Below are the code and all the weights of a small trained network. Each question names an input and a class and asks about switching units off, where a switched-off unit gives its printed mean instead of its output.

import numpy as np


def w(rows, s, z=0):
    codes = np.array(rows[::2]) - 128.0
    scale = np.full(codes.shape[1], s)
    scale[-1] = z or s
    return codes * scale


def norm(h):
    return h / np.sqrt((h * h).mean(-1, keepdims=True) + 1e-5)


def f(y):
    return np.maximum(y, 0)


def log_softmax(a):
    a = a - a.max(-1, keepdims=True)
    return a - np.log(np.exp(a).sum(-1, keepdims=True))


def net(x, mask):
    res = np.array(x, float).reshape(1, 6) / 4 @ E
    u = 0
    for l in range(2):
        y = f(norm(res) @ A[l][:, :-1].T + A[l][:, -1])
        res = res + np.where(mask[u : u + 5], y, B[l][:, -1]) @ B[l][:, :-1]
        u += 5
    return log_softmax(norm(res)[-1] @ U[:, :-1].T + U[:, -1])


A, B = {}, {}
E = w([
[104,153,215,140,206,85,122,72],'x0',
[126,130,124,114,134,122,122,130],'x1',
[118,222,29,154,147,214,186,66],'x2',
[130,134,129,118,133,126,125,130],'x3',
[126,135,134,130,127,131,124,135],'x4',
[183,133,85,207,227,50,252,116],'x5',
],0.0019)
A[0] = w([
[62,251,102,63,112,231,128,24,25],'L0N1',
[42,153,221,121,196,126,131,28,192],'L0N2',
[135,180,65,178,155,194,194,52,28],'L0N3',
[173,120,176,165,207,13,160,146,3],'L0N4',
[223,37,91,204,157,21,177,240,77],'L0N5',
],0.0027,0.0024)
B[0] = w([
[194,88,111,237,126,235,46,14,225],'L0N1',
[45,167,145,225,205,93,20,88,248],'L0N2',
[96,192,158,40,113,68,108,230,199],'L0N3',
[205,63,189,168,66,148,229,5,195],'L0N4',
[208,57,68,187,214,234,112,174,253],'L0N5',
],0.0029,0.0025)
A[1] = w([
[85,85,199,101,71,76,25,177,60],'L1N1',
[199,60,176,4,73,118,151,191,2],'L1N2',
[182,162,114,26,32,233,70,151,129],'L1N3',
[99,164,143,195,211,94,202,138,5],'L1N4',
[94,239,6,149,213,84,235,119,26],'L1N5',
],0.0036,0.002)
B[1] = w([
[72,190,127,40,169,61,138,224,223],'L1N1',
[66,91,46,91,33,194,209,215,169],'L1N2',
[168,164,107,132,109,85,234,75,253],'L1N3',
[107,171,210,52,79,59,86,98,173],'L1N4',
[48,73,157,5,53,117,68,255,199],'L1N5',
],0.0039,0.0036)
U = w([
[75,132,23,26,12,104,233,248,253],'0',
[28,230,240,52,207,31,44,178,189],'1',
[178,233,3,131,17,228,225,34,58],'2',
[37,225,109,223,176,227,24,12,22],'3',
[240,11,53,216,221,158,243,222,85],'4',
[179,34,245,235,223,14,222,39,8],'5',
],0.0041,0.0021)

Each question gives the input, the list of numbers given to net, and the class t.
The units are the neurons (one row each of A and B). Each row of codes is followed by its name. A weight is (code - 128) times the scale printed after its matrix; where a second scale follows, it is the last column's (A, B and U).
mask holds one flag per neuron, layer by layer. A switched-off neuron (its flag False) gives its mean, the last column of its row in B, instead of its output. The means were averaged over made-up inputs and are rounded, as every weight is.
A unit's drop is (log p(t) with every unit on - log p(t) with that unit switched off) / (log p(t) with every unit on - log p(t) with every unit switched off).
The circuit of an input: a set's keep is (log p(t) with only the set's units on - log p(t) with every unit switched off) / (log p(t) with every unit on - log p(t) with every unit switched off). Starting from all 10 units, units are removed one at a time, each time the one whose removal leaves the highest keep (on an exact tie, the one counted first), for as long as the keep stays at least 0.8.
units of the circuit, in order: the units of the circuit, biggest drop first
unit that matters most: the unit with the biggest drop
k most important neurons: the k neurons with the biggest drops, biggest first
k most important neurons of layer l: the k neurons of layer l with the biggest drops, biggest first
drop of u: that unit's drop, to one decimal
input [1,-7,4,-1,-6,0], class 3: units of the circuit, in order	L0N1, L1N3
input [-2,0,2,6,-1,-7], class 2: unit that matters most	L1N3
input [6,5,1,-1,-2,0], class 3: 3 most important neurons of layer 1	L1N1, L1N5, L1N3
input [7,7,1,8,-2,-6], class 3: units of the circuit, in order	L0N1, L1N5
input [-5,2,1,2,-6,-4], class 2: 3 most important neurons	L1N3, L1N5, L0N3
input [3,5,4,7,-6,8], class 1: units of the circuit, in order	L1N5, L1N4
input [2,6,1,0,6,-6], class 3: 3 most important neurons	L0N1, L1N5, L0N3
input [6,0,5,7,5,2], class 1: 2 most important neurons	L1N5, L0N3
input [-1,7,-6,4,1,5], class 4: 2 most important neurons	L0N5, L0N2
input [0,-5,3,0,1,5], class 0: 2 most important neurons	L1N5, L0N2
input [4,-1,6,-8,5,1], class 1: 2 most important neurons of layer 1	L1N5, L1N4
input [1,3,4,-1,1,-2], class 3: 2 most important neurons	L0N1, L0N2
input [-2,-4,-6,-6,-2,1], class 4: 3 most important neurons	L0N5, L1N5, L0N3
input [3,8,-4,0,1,2], class 5: unit that matters most	L0N4
input [1,-2,2,2,3,2], class 1: drop of L1N1	0.0
input [-2,-1,8,2,4,8], class 0: drop of L1N5	0.5
input [4,2,5,3,-1,7], class 1: drop of L1N4	0.1
input [-1,-7,2,-7,-3,-7], class 2: drop of L1N3	0.4
